[162 179 158 146 109 138 143 162 133 128] = Z_958
[105  89 133 119 131 118 105 112 137 128] = Z_589
[122 118 106  99 169 126  96 119  95 128] = Z_5
[187 192 209  90 147 137  84 190 108 128] = Z_580
[ 92  70  91  94 107 115  98  95 110 128] = Z_764
[105 106  82 124 172 128 132 101 105 128] = Z_979
chg Z_979: [105 106  82 124 171 128 132 101 105 128] | 4, [172]
chg Z_979: [105 106  82 124 172 129 132 101 105 128] | 5, [128]

[146  99 119 159] -> Z_65
[146  99 119  76] -> Z_878
[184 121 160 191] -> Z_821
[110 179 110  58] -> Z_427
chg Z_878: [146  99 119  75] | 3, [76]
chg Z_427: [110 179 111  58] | 2, [110]
chg Z_878: [146 100 119  76] | 1, [99]
chg Z_821: [184 121 159 191] | 2, [160]
chg Z_427: [111 179 110  58] | 0, [110]

[ 96 135 150 132 171 147 101 152 136 133 109 101 168 139 126 129 155 124
 154 141  68 155 113 124 120 104 116 160 102  84 141] -> Z_221
[121 131  68 129 153 151 152  87 104 108 153 159 102 144 155 144 104 136
 108 153 135 113 121 146 100 151 144  93 150 130 141] -> Z_197
[123 107 159 140 150 152 110 143 124 113 130 139 123 127 100 158 148 125
 133 124 132 174 149 113 117 157 129 124 143 103 144] -> Z_913
[122 111 109 137 154 142 123 110 130 119 127 116 116 124 143 133 127 139
 130 126 135 124 132 135 113 157 133 114 132 110 129] -> Z_854
[105 104 160 128 119 124 118 127 137 129 135 137 145 119 104 136 136  96
 135 122 115 148 111 116 129 115 137 136 114 141 126] -> Z_2
[119  97 124 143 119 131 113 104 146 127 136 136 109 110 124 127 134 136
 135 116 147 123 135 117 139 154 123 104 131 112 117] -> Z_12
[119 155 105 114 134 154 165 102 111 119 134 154 156 142 154 123 109 122
 101 149 108 120  90 175 128 115 143 107 122 144 142] -> Z_268
chg Z_12: [119  97 124 143 119 131 113 104 146 127 136 136 109 110 124 127 133 136
 135 116 147 123 135 117 139 154 123 104 131 112 117] | 16, [134]
chg Z_2: [105 104 159 128 119 124 118 127 137 129 135 137 145 119 104 136 136  96
 135 122 115 148 111 116 129 115 137 136 114 141 126] | 2, [160]
chg Z_913: [123 107 159 140 150 152 110 143 124 113 130 139 123 127 100 158 148 125
 133 124 132 174 149 113 117 157 129 124 143 104 144] | 29, [103]
chg Z_2: [105 104 160 128 119 124 118 127 137 129 135 137 145 119 104 136 136  96
 136 122 115 148 111 116 129 115 137 136 114 141 126] | 18, [135]
chg Z_268: [119 155 105 114 134 154 165 101 111 119 134 154 156 142 154 123 109 122
 101 149 108 120  90 175 128 115 143 107 122 144 142] | 7, [102]
chg Z_2: [105 104 160 128 119 124 118 127 137 129 135 137 145 119 104 136 136  96
 135 123 115 148 111 116 129 115 137 136 114 141 126] | 19, [122]
chg Z_2: [105 104 160 128 119 124 118 127 137 129 135 137 144 119 104 136 136  96
 135 122 115 148 111 116 129 115 137 136 114 141 126] | 12, [145]

[180 165 149 114 150 102 115 162  87] : Z_413
[195 176 155 110 156  94 111 172  75] : Z_776
[128 128 128 128 128 128 128 128 128] : Z_951
[ 64  82 102 145 101 160 144  86 179] : Z_603
[190 172 153 112 154  97 112 169  79] : Z_775
chg Z_775: [190 172 153 112 154  97 112 169  78] | 8, [79]
chg Z_951: [127 128 128 128 128 128 128 128 128] | 0, [128]
chg Z_413: [180 165 149 114 151 102 115 162  87] | 4, [150]
chg Z_413: [180 165 149 114 150 102 115 162  86] | 8, [87]
chg Z_413: [180 165 149 114 150 102 116 162  87] | 6, [115]
chg Z_951: [128 129 128 128 128 128 128 128 128] | 1, [128]
chg Z_776: [195 176 154 110 156  94 111 172  75] | 2, [155]

